Here is a tiny trained network, its code and every weight. The questions are about switching its units off for an input and a class, where a switched-off unit gives its printed mean instead of its output.

import numpy as np


def w(rows, s, z=0):
    codes = np.array(rows[::2]) - 128.0
    scale = np.full(codes.shape[1], s)
    scale[-1] = z or s
    return codes * scale


def f(y):
    return y / 2 * (1 + np.tanh(0.7978845608 * (y + 0.044715 * y**3)))


def log_softmax(a):
    a = a - a.max(-1, keepdims=True)
    return a - np.log(np.exp(a).sum(-1, keepdims=True))


def net(x, mask):
    res = np.array(x, float).reshape(1, 6) / 4 @ E
    y = f(res @ A[0][:, :-1].T + A[0][:, -1])
    res = res + np.where(mask, y, B[0][:, -1]) @ B[0][:, :-1]
    return log_softmax(res[-1] @ U[:, :-1].T + U[:, -1])


A, B = {}, {}
E = w([
[191,98,141,221,94,184,53,65,58,113,178],'x0',
[125,96,128,37,202,191,60,174,140,96,206],'x1',
[29,1,113,117,130,24,102,91,79,151,134],'x2',
[33,162,48,113,43,193,88,164,100,123,76],'x3',
[148,124,137,119,105,118,98,181,141,160,124],'x4',
[54,151,245,180,100,122,142,224,99,100,205],'x5',
],0.0072)
A[0] = w([
[122,79,141,64,187,172,90,146,104,131,163,115],'neuron 1',
[147,108,52,98,105,153,151,117,146,139,98,90],'neuron 2',
[91,156,197,130,102,151,138,130,151,96,139,226],'neuron 3',
[112,123,176,90,167,145,100,170,139,127,152,45],'neuron 4',
[159,142,140,135,114,158,155,123,164,134,98,16],'neuron 5',
[165,202,138,141,175,188,140,144,161,125,115,188],'neuron 6',
[117,111,142,86,187,171,91,132,173,115,172,251],'neuron 7',
[168,215,100,138,121,206,149,157,155,120,113,149],'neuron 8',
[175,114,82,141,135,117,89,76,188,160,54,1],'neuron 9',
[233,100,177,137,202,59,185,132,127,123,171,17],'neuron 10',
[91,130,165,165,98,132,154,156,152,106,186,115],'neuron 11',
[95,155,178,151,117,103,152,174,134,135,161,104],'neuron 12',
[138,137,108,181,79,111,188,122,132,237,117,251],'neuron 13',
[85,149,212,140,108,114,139,156,96,95,152,94],'neuron 14',
[89,146,127,42,128,113,180,149,156,122,89,43],'neuron 15',
[78,152,72,133,60,159,126,147,96,113,87,173],'neuron 16',
[84,146,142,74,150,97,208,145,184,164,131,31],'neuron 17',
[171,147,74,62,139,128,102,60,115,144,107,128],'neuron 18',
[104,154,152,82,166,70,183,129,225,148,122,63],'neuron 19',
[133,151,136,183,77,91,171,105,139,166,62,222],'neuron 20',
[71,2,103,61,116,57,125,114,93,119,134,137],'neuron 21',
[218,121,186,145,116,54,201,112,124,173,146,158],'neuron 22',
[141,130,176,168,60,90,181,116,121,121,85,152],'neuron 23',
[94,126,134,89,176,150,99,124,117,123,159,83],'neuron 24',
[76,78,96,150,153,69,106,121,77,132,140,76],'neuron 25',
[196,74,115,122,144,114,115,101,201,112,90,121],'neuron 26',
[113,143,133,179,101,53,169,108,93,146,85,79],'neuron 27',
[207,90,148,196,86,149,45,69,60,131,177,200],'neuron 28',
[169,176,116,130,109,173,167,138,174,97,159,43],'neuron 29',
[165,110,76,98,145,118,114,111,168,170,103,178],'neuron 30',
[161,108,88,114,129,152,130,80,158,125,101,241],'neuron 31',
],0.0077,0.00076)
B[0] = w([
[161,84,91,139,166,158,133,191,162,81,82,196],'neuron 1',
[124,157,128,97,117,134,123,89,89,183,184,173],'neuron 2',
[158,153,138,90,128,88,75,111,88,172,153,175],'neuron 3',
[97,120,105,101,169,138,143,138,127,121,112,176],'neuron 4',
[158,123,150,109,177,78,86,140,138,156,88,148],'neuron 5',
[168,69,150,139,59,63,71,114,139,167,50,202],'neuron 6',
[141,94,70,124,146,121,138,154,161,56,89,197],'neuron 7',
[165,89,118,182,85,37,112,127,116,147,99,212],'neuron 8',
[153,164,117,106,167,159,86,81,92,184,147,198],'neuron 9',
[119,118,58,93,3,86,216,140,54,63,175,231],'neuron 10',
[174,133,151,28,205,124,84,111,76,184,163,182],'neuron 11',
[119,170,137,80,186,146,57,114,117,164,165,186],'neuron 12',
[118,128,95,121,178,181,113,155,152,92,120,188],'neuron 13',
[138,162,154,65,199,107,96,59,92,197,214,201],'neuron 14',
[54,188,167,145,87,149,135,133,185,138,148,196],'neuron 15',
[113,91,26,71,85,143,187,178,54,67,151,206],'neuron 16',
[32,184,177,188,83,183,147,77,174,145,162,206],'neuron 17',
[111,135,115,127,147,146,81,82,108,171,184,197],'neuron 18',
[27,186,142,157,89,179,151,114,174,95,121,213],'neuron 19',
[130,66,98,119,186,177,104,181,144,96,117,202],'neuron 20',
[157,85,192,162,101,62,92,77,138,117,93,246],'neuron 21',
[110,78,42,117,118,141,153,186,99,60,160,208],'neuron 22',
[170,113,66,130,230,151,113,146,119,102,99,184],'neuron 23',
[192,86,88,121,153,129,123,164,144,98,67,163],'neuron 24',
[188,90,188,156,92,68,135,74,152,174,76,198],'neuron 25',
[94,140,111,96,139,151,129,103,65,161,186,183],'neuron 26',
[151,88,109,124,174,139,104,131,168,98,78,195],'neuron 27',
[19,207,203,223,88,204,165,114,250,112,159,253],'neuron 28',
[180,120,171,171,126,36,75,122,147,179,70,179],'neuron 29',
[134,174,128,108,174,164,132,78,136,153,175,180],'neuron 30',
[134,137,142,109,131,112,106,106,122,156,173,181],'neuron 31',
],0.0059,0.0075)
U = w([
[67,196,189,186,59,199,139,139,229,129,161,130],'0',
[141,175,154,79,204,119,99,116,49,226,195,58],'1',
[179,115,181,160,64,2,107,136,141,159,49,97],'2',
[118,128,68,99,4,127,162,188,45,69,172,250],'3',
[159,113,101,131,234,169,118,194,180,69,77,75],'4',
],0.0093,0.0013)

Each question gives the input, the list of numbers given to net, and the class t.
The units are the neurons (one row each of A and B). Each row of codes is followed by its name. A weight is (code - 128) times the scale printed after its matrix; where a second scale follows, it is the last column's (A, B and U).
mask holds one flag per neuron, in row order. A switched-off neuron (its flag False) gives its mean, the last column of its row in B, instead of its output. The means were averaged over made-up inputs and are rounded, as every weight is.
A unit's drop is (log p(t) with every unit on - log p(t) with that unit switched off) / (log p(t) with every unit on - log p(t) with every unit switched off).
The circuit of an input: a set's keep is (log p(t) with only the set's units on - log p(t) with every unit switched off) / (log p(t) with every unit on - log p(t) with every unit switched off). Starting from the 12 units with the biggest drops (on a tie, the unit counted first), units are removed one at a time, each time the one whose removal leaves the highest keep (on an exact tie, the one counted first), for as long as the keep stays at least 0.8.
units of the circuit, in order: the units of the circuit, biggest drop first
most important unit: the unit with the biggest drop
top k neurons: the k neurons with the biggest drops, biggest first
drop of u: that unit's drop, to one decimal
input [-4,6,-6,5,-2,-4], class 2: units of the circuit, in order	[neuron 8; neuron 6]
input [7,5,5,-5,0,5], class 0: units of the circuit, in order	[neuron 28]
input [4,-1,6,5,2,0], class 2: top 2 neurons	[neuron 25; neuron 21]
input [-7,1,-8,-4,0,-7], class 2: top 3 neurons	[neuron 6; neuron 8; neuron 29]
input [-3,2,3,-4,-5,1], class 3: top 4 neurons	[neuron 28; neuron 10; neuron 29; neuron 6]
input [-6,2,6,-3,5,-4], class 0: units of the circuit, in order	[neuron 19; neuron 17]
input [-5,-7,1,-1,-1,6], class 4: top 4 neurons	[neuron 23; neuron 27; neuron 20; neuron 28]
input [2,1,-6,-3,-5,7], class 1: units of the circuit, in order	[neuron 14; neuron 11]
input [2,8,7,-3,-2,-6], class 4: top 2 neurons	[neuron 1; neuron 7]
input [7,-8,-3,-3,4,6], class 4: units of the circuit, in order	[neuron 23; neuron 20]
input [2,-5,4,-4,-3,-5], class 1: units of the circuit, in order	[neuron 9; neuron 26]
input [0,7,8,-7,6,7], class 2: top 2 neurons	[neuron 21; neuron 25]
input [-3,1,-8,-3,-6,-6], class 2: top 3 neurons	[neuron 6; neuron 8; neuron 29]
input [-4,-7,-5,-4,2,-3], class 4: most important unit	neuron 20
input [-2,8,8,-6,-7,-5], class 2: top 2 neurons	[neuron 21; neuron 25]
input [1,7,7,0,4,6], class 2: top 2 neurons	[neuron 21; neuron 25]
input [-7,-8,6,-5,-5,-8], class 1: top 2 neurons	[neuron 9; neuron 28]
input [-8,-2,8,-2,-7,4], class 0: top 2 neurons	[neuron 17; neuron 19]
input [3,-5,-2,-7,-6,-6], class 3: top 3 neurons	[neuron 10; neuron 22; neuron 14]
input [5,-5,-2,-6,-8,7], class 1: top 2 neurons	[neuron 14; neuron 11]
input [4,7,0,-8,5,2], class 3: units of the circuit, in order	[neuron 10]
input [-8,-3,6,0,-7,-7], class 0: top 3 neurons	[neuron 19; neuron 17; neuron 15]
input [8,7,0,-8,-6,3], class 0: top 2 neurons	[neuron 28; neuron 16]
input [1,2,-3,-7,-3,1], class 3: drop of neuron 10	0.3
input [-3,8,5,4,3,4], class 4: drop of neuron 21	0.0
input [3,-2,-4,-5,7,-7], class 1: drop of neuron 9	0.2
input [3,1,8,-8,-8,2], class 2: units of the circuit, in order	[neuron 21]
input [8,-7,5,-7,5,-8], class 0: drop of neuron 14	0.1
